How the states are linked:
z846: τ>z345, δ>z528, θ>z959, π>z299, φ>z354, η>z808
z752: τ>z78, δ>z180, θ>z354, π>z911, φ>z959, η>z746
z287: τ>z780, δ>z808, θ>z471, π>z276, φ>z360, η>z528
z896: τ>z180, δ>z78, θ>z410, π>z788, φ>., η>z128
z410: τ>z45, δ>z716, θ>z896, π>z60, φ>z242, η>z247
z242: τ>z528, δ>z345, θ>., π>z63, φ>z410, η>z780
z485: τ>z910, δ>z471, θ>z808, π>z351, φ>z746, η>z959
z911: τ>z286, δ>z719, θ>z878, π>z752, φ>z470, η>z34
z637: τ>z392, δ>z360, θ>z746, π>z944, φ>z808, η>z354
z970: τ>z746, δ>z128, θ>z392, π>z908, φ>z910, η>z78
z746: τ>z970, δ>z51, θ>z637, π>z34, φ>z485, η>z752
z355: τ>z296, δ>z276, θ>z351, π>z808, φ>z944, η>z299
z910: τ>z485, δ>z94, θ>z107, π>z934, φ>z970, η>z902
z60: τ>z308, δ>z843, θ>z788, π>z410, φ>z63, η>z500
z934: τ>z351, δ>z204, θ>z296, π>z910, φ>z908, η>z685
z392: τ>z637, δ>z247, θ>z970, π>z2, φ>z107, η>z716
z891: τ>z654, δ>z470, θ>z115, π>z433, φ>z719, η>z867
z78: τ>z752, δ>z896, θ>z716, π>z286, φ>z902, η>z970
z654: τ>z891, δ>z685, θ>z63, π>., φ>z788, η>z204
z276: τ>z488, δ>z355, θ>z867, π>z287, φ>z300, η>z115
z354: τ>z716, δ>z45, θ>z752, π>z878, φ>z846, η>z637
z299: τ>z114, δ>z115, θ>z470, π>z846, φ>z878, η>z355
z296: τ>z355, δ>z488, θ>z934, π>z107, φ>z2, η>z114
z433: τ>., δ>z959, θ>z528, π>z891, φ>z180, η>z471
z749: τ>z797, δ>z908, θ>z500, π>z128, φ>z204, η>z788
z360: τ>z247, δ>z637, θ>z51, π>z300, φ>z287, η>z45
z247: τ>z360, δ>z392, θ>z128, π>z500, φ>z780, η>z410
z878: τ>z843, δ>z308, θ>z911, π>z354, φ>z299, η>z944
z716: τ>z354, δ>z410, θ>z78, π>z843, φ>z345, η>z392
z788: τ>z719, δ>z286, θ>z60, π>z896, φ>z654, η>z749
z902: τ>z959, δ>., θ>z345, π>z685, φ>z78, η>z910
z115: τ>z63, δ>z299, θ>z891, π>z528, φ>z308, η>z276
z34: τ>z908, δ>z797, θ>z944, π>z746, φ>z351, η>z911
z843: τ>z878, δ>z60, θ>z286, π>z716, φ>z114, η>z2
z685: τ>z470, δ>z654, θ>z114, π>z902, φ>z286, η>z934
z180: τ>z896, δ>z752, θ>z45, π>z719, φ>z433, η>z51
z63: τ>z115, δ>z114, θ>z654, π>z242, φ>z60, η>z488
z286: τ>z911, δ>z788, θ>z843, π>z78, φ>z685, η>z908
z797: τ>z749, δ>z34, θ>z300, π>z51, φ>z867, η>z719
z204: τ>z867, δ>z934, θ>z488, π>z94, φ>z749, η>z654
z471: τ>z94, δ>z485, θ>z287, π>z867, φ>z51, η>z433
z528: τ>z242, δ>z846, θ>z433, π>z115, φ>z45, η>z287
z944: τ>z2, δ>z300, θ>z34, π>z637, φ>z355, η>z878
z107: τ>z808, δ>z780, θ>z910, π>z296, φ>z392, η>z345
z345: τ>z846, δ>z242, θ>z902, π>z114, φ>z716, η>z107
z867: τ>z204, δ>z351, θ>z276, π>z471, φ>z797, η>z891
z500: τ>z300, δ>z2, θ>z749, π>z247, φ>z488, η>z60
z959: τ>z902, δ>z433, θ>z846, π>z470, φ>z752, η>z485
z45: τ>z410, δ>z354, θ>z180, π>z308, φ>z528, η>z360
z51: τ>z128, δ>z746, θ>z360, π>z797, φ>z471, η>z180
z908: τ>z34, δ>z749, θ>z2, π>z970, φ>z934, η>z286
z300: τ>z500, δ>z944, θ>z797, π>z360, φ>z276, η>z308
z808: τ>z107, δ>z287, θ>z485, π>z355, φ>z637, η>z846
z488: τ>z276, δ>z296, θ>z204, π>z780, φ>z500, η>z63
z719: τ>z788, δ>z911, θ>z308, π>z180, φ>z891, η>z797
z94: τ>z471, δ>z910, θ>z780, π>z204, φ>z128, η>.
z351: τ>z934, δ>z867, θ>z355, π>z485, φ>z34, η>z470
z308: τ>z60, δ>z878, θ>z719, π>z45, φ>z115, η>z300
z114: τ>z299, δ>z63, θ>z685, π>z345, φ>z843, η>z296
z128: τ>z51, δ>z970, θ>z247, π>z749, φ>z94, η>z896
z470: τ>z685, δ>z891, θ>z299, π>z959, φ>z911, η>z351
z2: τ>z944, δ>z500, θ>z908, π>z392, φ>z296, η>z843
z780: τ>z287, δ>z107, θ>z94, π>z488, φ>z247, η>z242

In the rows, zero is written as 67.

The rows follow the links: the fewer symbols apart two states are, the more alike their rows tend to be.

Each row is also shifted at random along 4 hidden directions that mean nothing.

The rows of 63 states, shuffled:
Each row stands for one state.
r1: [52, 72, 62, 62, 65, 65, 62, 58, 62, 79, 64, 57, 59, 75, 59, 74, 57, 61, 71, 74, 78, 78, 72, 62, 50, 67, 55, 70, 62, 80, 51, 76, 67, 64, 68, 52]
r2: [60, 71, 70, 59, 73, 73, 59, 75, 83, 76, 65, 57, 68, 63, 68, 58, 72, 68, 59, 78, 78, 62, 59, 74, 53, 72, 72, 65, 64, 55, 61, 62, 56, 82, 67, 68]
r3: [30, 66, 75, 68, 65, 58, 72, 62, 75, 62, 71, 59, 78, 60, 59, 54, 83, 80, 76, 62, 72, 62, 88, 78, 75, 55, 69, 69, 83, 74, 73, 52, 81, 74, 76, 76]
r4: [61, 69, 70, 56, 75, 63, 74, 77, 79, 83, 56, 64, 59, 59, 65, 74, 66, 45, 71, 81, 78, 78, 83, 66, 73, 73, 70, 66, 59, 82, 66, 73, 54, 83, 67, 63]
r5: [61, 67, 79, 65, 66, 70, 65, 57, 62, 68, 54, 82, 88, 54, 71, 67, 75, 41, 51, 64, 77, 69, 56, 65, 64, 55, 58, 57, 73, 56, 79, 48, 77, 67, 74, 67]
r6: [37, 69, 70, 75, 61, 74, 56, 52, 50, 57, 66, 79, 80, 58, 75, 66, 75, 57, 54, 61, 59, 60, 50, 66, 62, 57, 60, 57, 64, 54, 72, 62, 75, 70, 64, 63]
r7: [43, 60, 62, 76, 70, 62, 59, 71, 56, 55, 71, 55, 68, 76, 72, 64, 65, 89, 74, 58, 61, 56, 75, 75, 54, 79, 71, 75, 66, 76, 57, 67, 59, 61, 60, 77]
r8: [73, 67, 64, 65, 63, 54, 73, 61, 77, 64, 73, 54, 73, 76, 55, 55, 69, 89, 77, 65, 73, 60, 85, 74, 66, 57, 68, 78, 84, 74, 62, 57, 78, 60, 82, 64]
r9: [48, 67, 65, 64, 62, 59, 59, 59, 46, 72, 62, 82, 82, 73, 73, 65, 62, 48, 66, 64, 75, 66, 74, 68, 61, 56, 62, 64, 72, 81, 71, 58, 75, 53, 74, 54]
r10: [33, 71, 70, 68, 64, 65, 49, 54, 46, 62, 60, 77, 75, 60, 74, 67, 69, 48, 65, 71, 64, 57, 72, 54, 59, 60, 58, 56, 54, 84, 64, 64, 74, 75, 61, 62]
r11: [42, 68, 62, 73, 63, 64, 63, 58, 68, 55, 77, 52, 67, 78, 57, 57, 66, 93, 78, 64, 65, 53, 80, 69, 57, 56, 66, 77, 69, 76, 53, 64, 76, 66, 71, 59]
r12: [90, 61, 62, 75, 70, 61, 68, 76, 60, 54, 72, 76, 73, 74, 74, 64, 67, 77, 75, 52, 55, 57, 76, 74, 91, 77, 76, 74, 72, 73, 78, 58, 65, 54, 64, 78]
r13: [9, 58, 71, 71, 70, 67, 68, 71, 65, 60, 72, 49, 66, 78, 70, 74, 68, 94, 64, 51, 72, 80, 53, 91, 43, 73, 74, 72, 82, 52, 56, 74, 63, 60, 61, 73]
r14: [50, 75, 68, 62, 57, 70, 65, 61, 62, 77, 87, 64, 43, 65, 51, 64, 71, 84, 82, 75, 66, 75, 75, 66, 89, 63, 62, 69, 72, 77, 64, 88, 68, 81, 48, 66]
r15: [67, 74, 55, 58, 68, 88, 39, 74, 75, 92, 87, 67, 42, 62, 55, 53, 66, 75, 73, 87, 67, 56, 48, 64, 97, 79, 67, 70, 57, 57, 69, 87, 45, 89, 36, 60]
r16: [51, 63, 64, 61, 69, 62, 73, 61, 99, 71, 56, 49, 73, 75, 54, 60, 63, 68, 60, 74, 81, 61, 66, 60, 55, 62, 63, 75, 71, 51, 61, 52, 75, 66, 88, 60]
r17: [92, 69, 59, 62, 66, 69, 60, 61, 81, 72, 49, 67, 69, 71, 63, 65, 53, 42, 57, 80, 69, 54, 58, 42, 57, 68, 56, 68, 48, 62, 65, 61, 68, 62, 76, 55]
r18: [58, 69, 72, 59, 72, 66, 67, 75, 62, 82, 58, 61, 63, 60, 70, 76, 69, 57, 69, 79, 79, 79, 77, 67, 45, 75, 67, 59, 60, 84, 54, 73, 55, 78, 63, 62]
r19: [50, 64, 67, 62, 67, 57, 74, 58, 66, 75, 57, 72, 66, 73, 64, 74, 60, 51, 69, 68, 72, 78, 81, 62, 67, 61, 59, 69, 68, 81, 67, 66, 73, 61, 79, 58]
r20: [56, 74, 58, 56, 74, 68, 54, 75, 85, 86, 68, 61, 54, 61, 57, 55, 69, 65, 78, 87, 75, 56, 82, 67, 88, 76, 68, 70, 59, 81, 66, 72, 52, 89, 55, 67]
r21: [59, 71, 70, 67, 78, 60, 64, 75, 81, 66, 50, 67, 72, 59, 74, 63, 70, 42, 69, 80, 66, 54, 86, 57, 73, 74, 68, 59, 51, 83, 69, 55, 56, 79, 77, 65]
r22: [29, 60, 58, 69, 67, 75, 46, 65, 31, 69, 72, 76, 55, 76, 77, 81, 54, 66, 72, 65, 61, 73, 60, 70, 63, 82, 66, 64, 52, 82, 59, 92, 51, 61, 36, 62]
r23: [27, 70, 71, 68, 59, 76, 64, 57, 62, 70, 79, 67, 60, 62, 65, 71, 77, 79, 64, 64, 68, 83, 51, 76, 69, 59, 59, 61, 75, 53, 69, 79, 77, 73, 58, 67]
r24: [68, 58, 67, 71, 71, 64, 83, 74, 85, 57, 58, 69, 67, 72, 71, 72, 59, 64, 61, 61, 63, 68, 63, 66, 81, 82, 71, 72, 68, 53, 80, 65, 62, 59, 70, 77]
r25: [50, 67, 80, 86, 59, 58, 92, 59, 57, 35, 85, 70, 76, 63, 66, 64, 90, 101, 78, 47, 51, 75, 83, 83, 85, 47, 73, 67, 91, 72, 75, 60, 90, 67, 74, 80]
r26: [41, 67, 77, 63, 79, 58, 76, 76, 94, 64, 48, 45, 58, 58, 67, 69, 71, 54, 69, 89, 74, 69, 89, 54, 46, 79, 68, 68, 47, 80, 51, 68, 55, 89, 80, 65]
r27: [64, 61, 67, 57, 76, 60, 71, 75, 80, 80, 45, 56, 60, 73, 68, 79, 57, 52, 69, 70, 83, 75, 79, 60, 52, 88, 66, 71, 54, 79, 55, 71, 54, 66, 68, 71]
r28: [74, 75, 72, 76, 67, 77, 71, 74, 58, 58, 85, 76, 59, 61, 71, 65, 80, 80, 67, 64, 51, 72, 49, 81, 84, 64, 76, 64, 74, 53, 76, 79, 62, 70, 57, 71]
r29: [59, 61, 60, 65, 71, 61, 60, 76, 56, 69, 67, 75, 71, 75, 71, 66, 65, 69, 74, 58, 68, 66, 73, 80, 76, 78, 74, 74, 78, 75, 71, 62, 60, 55, 60, 75]
r30: [87, 68, 71, 73, 63, 72, 63, 58, 60, 62, 64, 71, 79, 57, 72, 64, 73, 56, 57, 64, 63, 60, 52, 56, 52, 58, 60, 55, 63, 57, 66, 56, 76, 68, 69, 65]
r31: [29, 67, 69, 72, 65, 58, 69, 56, 58, 59, 58, 56, 72, 77, 69, 74, 59, 60, 67, 70, 69, 72, 75, 57, 34, 57, 59, 67, 56, 79, 49, 70, 74, 60, 75, 52]
r32: [62, 71, 70, 64, 57, 73, 53, 54, 23, 74, 79, 76, 63, 61, 73, 75, 73, 70, 71, 64, 70, 85, 66, 71, 48, 58, 55, 55, 69, 78, 54, 85, 73, 67, 49, 58]
r33: [64, 66, 76, 62, 76, 61, 63, 72, 51, 68, 56, 70, 84, 58, 81, 66, 72, 51, 61, 67, 79, 69, 78, 77, 37, 66, 70, 53, 69, 79, 58, 53, 64, 70, 74, 65]
r34: [58, 61, 81, 81, 72, 64, 78, 74, 60, 44, 59, 70, 97, 58, 87, 63, 81, 66, 51, 55, 67, 59, 58, 82, 38, 58, 80, 55, 78, 52, 65, 42, 71, 60, 88, 71]
r35: [103, 67, 71, 70, 69, 54, 83, 67, 69, 64, 45, 87, 77, 72, 71, 76, 55, 32, 62, 70, 63, 73, 82, 47, 77, 59, 59, 64, 60, 81, 81, 57, 78, 53, 87, 57]
r36: [87, 60, 61, 63, 75, 60, 73, 78, 90, 72, 61, 51, 66, 72, 55, 62, 63, 81, 80, 67, 76, 59, 86, 75, 74, 79, 74, 79, 78, 74, 64, 60, 59, 66, 67, 80]
r37: [59, 72, 61, 75, 55, 79, 38, 53, 15, 63, 85, 78, 68, 63, 76, 65, 72, 74, 72, 63, 55, 60, 59, 65, 48, 57, 59, 55, 58, 83, 52, 77, 71, 68, 38, 56]
r38: [75, 73, 66, 71, 67, 72, 64, 76, 45, 67, 85, 77, 51, 61, 74, 72, 74, 71, 80, 71, 51, 70, 70, 68, 91, 71, 71, 61, 61, 83, 70, 86, 56, 75, 48, 65]
r39: [57, 70, 62, 77, 58, 74, 75, 58, 70, 59, 88, 66, 56, 77, 56, 66, 64, 96, 67, 63, 55, 69, 53, 69, 88, 58, 68, 80, 76, 52, 75, 79, 76, 60, 63, 61]
r40: [27, 67, 76, 79, 57, 80, 56, 51, 21, 57, 79, 89, 69, 61, 82, 78, 75, 65, 57, 55, 54, 79, 36, 75, 55, 53, 62, 50, 67, 56, 67, 80, 78, 62, 50, 58]
r41: [67, 70, 64, 67, 67, 66, 71, 62, 93, 69, 55, 55, 60, 76, 55, 72, 55, 56, 58, 79, 73, 67, 61, 45, 53, 66, 59, 72, 53, 58, 58, 72, 68, 69, 77, 55]
r42: [49, 60, 63, 68, 69, 63, 69, 69, 58, 71, 74, 66, 58, 75, 65, 74, 64, 84, 78, 58, 68, 75, 75, 85, 82, 79, 74, 75, 78, 76, 68, 76, 62, 62, 54, 75]
r43: [65, 71, 71, 70, 62, 68, 69, 60, 72, 66, 76, 53, 51, 61, 55, 67, 71, 79, 75, 75, 62, 68, 80, 54, 64, 63, 63, 68, 58, 79, 52, 82, 70, 82, 58, 70]
r44: [30, 69, 59, 67, 58, 74, 44, 55, 39, 70, 75, 81, 74, 75, 75, 66, 61, 59, 58, 61, 70, 67, 42, 73, 58, 55, 59, 62, 66, 58, 69, 69, 71, 52, 61, 46]
r45: [58, 61, 63, 57, 72, 69, 69, 73, 79, 79, 53, 67, 57, 72, 67, 76, 59, 58, 61, 69, 73, 75, 57, 71, 76, 84, 68, 71, 63, 60, 72, 73, 57, 66, 62, 71]
r46: [70, 68, 73, 58, 67, 69, 66, 60, 81, 76, 59, 61, 77, 55, 60, 64, 75, 58, 57, 71, 79, 63, 60, 61, 50, 60, 60, 61, 67, 55, 62, 57, 73, 77, 73, 70]
r47: [35, 68, 73, 76, 69, 76, 56, 70, 54, 55, 73, 77, 79, 63, 81, 63, 76, 67, 57, 63, 62, 55, 51, 76, 64, 65, 74, 58, 70, 54, 74, 60, 65, 70, 63, 65]
r48: [17, 57, 62, 63, 73, 66, 68, 74, 101, 69, 65, 47, 61, 77, 57, 59, 64, 90, 69, 66, 73, 55, 68, 79, 81, 84, 76, 85, 73, 49, 66, 62, 59, 73, 68, 79]
r49: [65, 69, 62, 75, 61, 62, 66, 61, 53, 57, 72, 79, 77, 75, 69, 61, 64, 70, 71, 57, 58, 54, 79, 67, 75, 54, 66, 68, 70, 77, 72, 62, 80, 54, 74, 62]
r50: [37, 68, 76, 58, 72, 72, 63, 72, 70, 80, 56, 60, 62, 57, 73, 78, 67, 51, 54, 78, 83, 79, 52, 66, 39, 71, 68, 60, 57, 58, 54, 75, 54, 78, 63, 58]
r51: [72, 69, 72, 69, 61, 74, 71, 60, 72, 62, 71, 60, 61, 62, 63, 69, 73, 69, 58, 70, 64, 70, 53, 56, 59, 59, 60, 62, 59, 53, 63, 74, 75, 79, 62, 67]
r52: [42, 72, 56, 49, 68, 72, 61, 59, 99, 92, 51, 44, 43, 77, 51, 72, 46, 49, 60, 93, 85, 74, 59, 43, 51, 75, 51, 75, 42, 62, 50, 84, 58, 77, 71, 47]
r53: [128, 66, 68, 69, 68, 57, 90, 71, 95, 56, 55, 80, 85, 69, 63, 58, 63, 53, 62, 65, 61, 57, 70, 52, 93, 54, 66, 75, 75, 53, 95, 42, 84, 57, 97, 70]
r54: [70, 69, 84, 77, 71, 67, 83, 74, 68, 50, 66, 67, 76, 56, 79, 75, 80, 71, 57, 61, 63, 76, 57, 78, 49, 64, 78, 59, 73, 53, 68, 59, 66, 66, 77, 70]
r55: [72, 68, 78, 67, 61, 68, 80, 59, 68, 65, 67, 65, 73, 60, 69, 69, 77, 71, 58, 61, 78, 82, 57, 74, 52, 55, 64, 60, 79, 53, 68, 64, 83, 67, 75, 69]
r56: [60, 57, 64, 65, 72, 65, 61, 70, 47, 72, 50, 69, 66, 72, 83, 84, 51, 40, 61, 65, 69, 76, 67, 58, 39, 84, 64, 63, 44, 81, 51, 74, 56, 57, 60, 62]
r57: [106, 72, 60, 63, 60, 68, 61, 63, 62, 75, 80, 61, 66, 56, 54, 55, 74, 79, 77, 70, 69, 62, 77, 67, 72, 62, 65, 63, 75, 81, 64, 68, 74, 74, 57, 72]
r58: [80, 64, 55, 71, 70, 70, 61, 74, 74, 66, 68, 62, 61, 75, 69, 64, 59, 80, 64, 63, 64, 55, 55, 68, 65, 82, 72, 74, 62, 58, 62, 69, 60, 62, 55, 75]
r59: [71, 60, 69, 73, 74, 63, 83, 74, 78, 54, 60, 62, 71, 73, 71, 75, 64, 78, 63, 56, 64, 72, 63, 72, 59, 79, 75, 72, 70, 54, 66, 66, 60, 59, 71, 81]
r60: [60, 72, 71, 60, 69, 78, 61, 71, 57, 79, 72, 79, 56, 60, 70, 70, 69, 58, 61, 73, 70, 82, 49, 75, 73, 73, 71, 60, 63, 57, 72, 81, 54, 76, 54, 62]
r61: [44, 66, 72, 70, 75, 63, 59, 71, 52, 60, 55, 65, 84, 59, 82, 71, 74, 50, 64, 71, 67, 55, 76, 65, 36, 70, 70, 53, 59, 81, 56, 57, 59, 70, 74, 62]
r62: [56, 65, 71, 63, 65, 63, 80, 59, 72, 70, 50, 75, 75, 72, 71, 80, 60, 41, 53, 69, 75, 84, 56, 61, 62, 56, 62, 65, 69, 57, 75, 61, 77, 56, 86, 58]
r63: [86, 58, 62, 75, 74, 64, 76, 75, 79, 54, 62, 73, 78, 72, 73, 64, 65, 64, 61, 55, 60, 52, 62, 73, 82, 76, 76, 70, 74, 53, 82, 56, 67, 58, 75, 81]

Some states, each with its row:
z351 r3
z908 r37
z485 r5
z910 r46
z846 r60
z944 r25
z114 r18
z45 r24
z752 r47
z970 r30
z296 r32
z716 r54
z488 r1
z410 r59
z719 r12
z34 r10
z287 r62
z354 r28
z867 r9

Row, symbols taken left to right, then the row they reach:
r33 θ θ τ: r20
r44 θ η θ π: r29
r51 π δ η η: r31
r52 φ τ η φ: r45
r56 π φ: r13
r57 θ η δ θ: r36
r63 η φ φ φ η: r48
r6 τ π θ δ θ: r11
r50 π φ φ τ: r4
r15 π τ φ: r61
r22 θ η π: r53
r35 τ θ φ: r8
r40 π θ θ τ: r43
r38 δ φ φ τ δ: r26
r7 π δ π π φ: r2
r27 π δ τ τ η: r55
r19 τ τ δ: r14
r23 τ δ δ δ φ: r41

